Below are the code and all the weights of a small trained network. Each question names an input and a class and asks about switching units off, where a switched-off unit gives its printed mean instead of its output.

import numpy as np


def w(rows, s, z=0):
    codes = np.array(rows[::2]) - 128.0
    scale = np.full(codes.shape[1], s)
    scale[-1] = z or s
    return codes * scale


def norm(h):
    return h / np.sqrt((h * h).mean(-1, keepdims=True) + 1e-5)


def f(y):
    return np.maximum(y, 0)


def log_softmax(a):
    a = a - a.max(-1, keepdims=True)
    return a - np.log(np.exp(a).sum(-1, keepdims=True))


def net(x, mask):
    res = np.array(x, float).reshape(1, 2) / 4 @ E
    u = 0
    for l in range(4):
        y = f(norm(res) @ A[l][:, :-1].T + A[l][:, -1])
        res = res + np.where(mask[u : u + 6], y, B[l][:, -1]) @ B[l][:, :-1]
        u += 6
    return log_softmax(norm(res)[-1] @ U[:, :-1].T + U[:, -1])


A, B = {}, {}
E = w([
[247,132,156,49,224,147,40,122,28,37,79,88],'x0',
[38,153,74,24,41,140,161,49,175,17,222,43],'x1',
],0.011)
A[0] = w([
[145,102,144,27,140,124,86,57,121,1,156,93,17],'L0N1',
[190,187,106,164,108,173,97,200,135,228,60,156,142],'L0N2',
[144,122,120,187,166,167,122,85,75,192,141,58,58],'L0N3',
[85,145,63,140,84,122,183,113,137,122,190,46,176],'L0N4',
[179,184,124,76,153,164,79,128,78,117,91,88,123],'L0N5',
[72,60,147,173,181,89,190,76,75,80,201,96,2],'L0N6',
],0.0052,0.0029)
B[0] = w([
[137,87,131,185,127,130,163,186,142,171,119,154,249],'L0N1',
[70,71,254,128,162,80,111,107,142,214,126,141,232],'L0N2',
[84,134,185,95,121,110,109,168,161,176,103,94,147],'L0N3',
[115,35,231,185,219,55,141,111,85,178,130,161,254],'L0N4',
[54,190,180,112,55,127,71,61,209,223,98,231,218],'L0N5',
[127,89,138,158,151,95,129,55,130,104,124,234,144],'L0N6',
],0.0063,0.0066)
A[1] = w([
[187,162,126,30,156,147,65,116,87,42,108,78,2],'L1N1',
[172,150,126,61,148,145,83,105,93,63,116,104,28],'L1N2',
[105,185,96,71,125,128,126,157,100,97,133,78,32],'L1N3',
[95,131,107,24,116,124,133,57,117,2,191,52,26],'L1N4',
[116,192,92,121,110,122,135,163,115,145,112,90,62],'L1N5',
[137,185,79,143,137,127,125,122,109,136,122,109,96],'L1N6',
],0.021,0.0026)
B[1] = w([
[111,205,54,74,89,157,85,55,152,206,92,171,213],'L1N1',
[119,166,103,83,74,161,104,87,164,203,102,176,192],'L1N2',
[143,168,87,99,127,134,145,130,114,81,144,102,145],'L1N3',
[114,53,238,246,208,51,157,170,82,59,162,130,249],'L1N4',
[203,64,100,185,145,133,79,84,207,142,91,141,128],'L1N5',
[160,117,129,111,167,78,103,119,169,155,100,123,128],'L1N6',
],0.013,0.019)
A[2] = w([
[104,114,179,115,143,104,107,99,134,142,127,143,255],'L2N1',
[130,147,75,54,92,192,177,233,138,109,144,2,48],'L2N2',
[151,123,59,92,112,154,209,222,95,105,165,2,127],'L2N3',
[181,105,101,104,159,160,157,174,122,88,119,51,90],'L2N4',
[137,137,143,56,158,124,138,171,95,121,167,52,80],'L2N5',
[130,109,111,83,111,138,142,132,67,124,159,85,100],'L2N6',
],0.02,0.0023)
B[2] = w([
[175,143,78,70,117,156,108,87,120,12,140,112,254],'L2N1',
[94,88,101,162,110,125,195,131,157,150,180,113,128],'L2N2',
[5,186,242,177,116,52,132,45,100,127,158,254,128],'L2N3',
[167,56,131,224,227,61,162,55,181,32,191,105,128],'L2N4',
[152,215,56,54,122,107,140,127,187,158,112,171,128],'L2N5',
[101,206,142,81,180,86,146,95,149,98,62,136,128],'L2N6',
],0.0085,0.02)
A[3] = w([
[48,170,155,165,127,87,128,101,123,203,131,162,43],'L3N1',
[6,151,93,173,36,119,209,142,205,189,186,114,96],'L3N2',
[120,96,93,91,150,116,148,150,68,149,122,85,65],'L3N3',
[130,154,75,121,76,169,162,187,151,122,141,79,94],'L3N4',
[231,99,144,206,229,119,108,214,54,206,53,149,47],'L3N5',
[143,156,74,111,107,140,133,83,125,32,149,134,248],'L3N6',
],0.022,0.0015)
B[3] = w([
[164,61,123,87,89,180,174,218,170,140,125,59,206],'L3N1',
[150,251,86,53,105,174,18,21,126,194,45,234,223],'L3N2',
[71,135,122,130,85,101,143,146,142,121,129,119,128],'L3N3',
[217,40,65,127,173,61,143,109,138,220,126,85,131],'L3N4',
[65,82,209,213,167,39,172,99,102,27,198,145,254],'L3N5',
[130,127,87,144,130,143,159,206,121,159,140,49,212],'L3N6',
],0.012,0.023)
U = w([
[120,74,241,216,198,53,146,103,109,65,162,188,249],'0',
[135,199,102,61,71,185,71,33,195,231,72,233,173],'1',
[170,145,37,130,158,160,154,211,111,145,157,1,5],'2',
],0.0073,0.0012)

Each question gives the input, the list of numbers given to net, and the class t.
The units are the neurons (one row each of A and B). Each row of codes is followed by its name. A weight is (code - 128) times the scale printed after its matrix; where a second scale follows, it is the last column's (A, B and U).
mask holds one flag per neuron, layer by layer. A switched-off neuron (its flag False) gives its mean, the last column of its row in B, instead of its output. The means were averaged over made-up inputs and are rounded, as every weight is.
A unit's drop is (log p(t) with every unit on - log p(t) with that unit switched off) / (log p(t) with every unit on - log p(t) with every unit switched off).
The circuit of an input: a set's keep is (log p(t) with only the set's units on - log p(t) with every unit switched off) / (log p(t) with every unit on - log p(t) with every unit switched off). Starting from the 12 units with the biggest drops (on a tie, the unit counted first), units are removed one at a time, each time the one whose removal leaves the highest keep (on an exact tie, the one counted first), for as long as the keep stays at least 0.8.
units of the circuit, in order: the units of the circuit, biggest drop first
top k neurons: the k neurons with the biggest drops, biggest first
drop when u is switched off: that unit's drop, to one decimal
input [-4,0], class 1: units of the circuit, in order -> (L1N4)
input [1,1], class 2: top 2 neurons -> (L1N4; L1N1)
input [0,-2], class 2: top 2 neurons -> (L2N1; L1N4)
input [-7,-6], class 1: top 3 neurons -> (L1N4; L3N2; L0N4)
input [2,-3], class 2: top 2 neurons -> (L2N1; L1N4)
input [2,-1], class 2: top 2 neurons -> (L1N4; L1N1)
input [-1,2], class 2: top 2 neurons -> (L1N4; L0N4)
input [3,3], class 2: top 2 neurons -> (L0N1; L1N4)
input [-2,2], class 2: top 2 neurons -> (L1N4; L0N4)
input [-7,0], class 1: drop when L1N4 is switched off -> 0.1
input [5,-4], class 1: drop when L3N5 is switched off -> 0.1
input [-4,2], class 1: drop when L3N2 is switched off -> 0.8
input [5,3], class 1: drop when L1N1 is switched off -> 0.2
input [-7,4], class 1: top neuron -> (L3N2)
input [-7,-3], class 1: top 2 neurons -> (L1N4; L3N2)
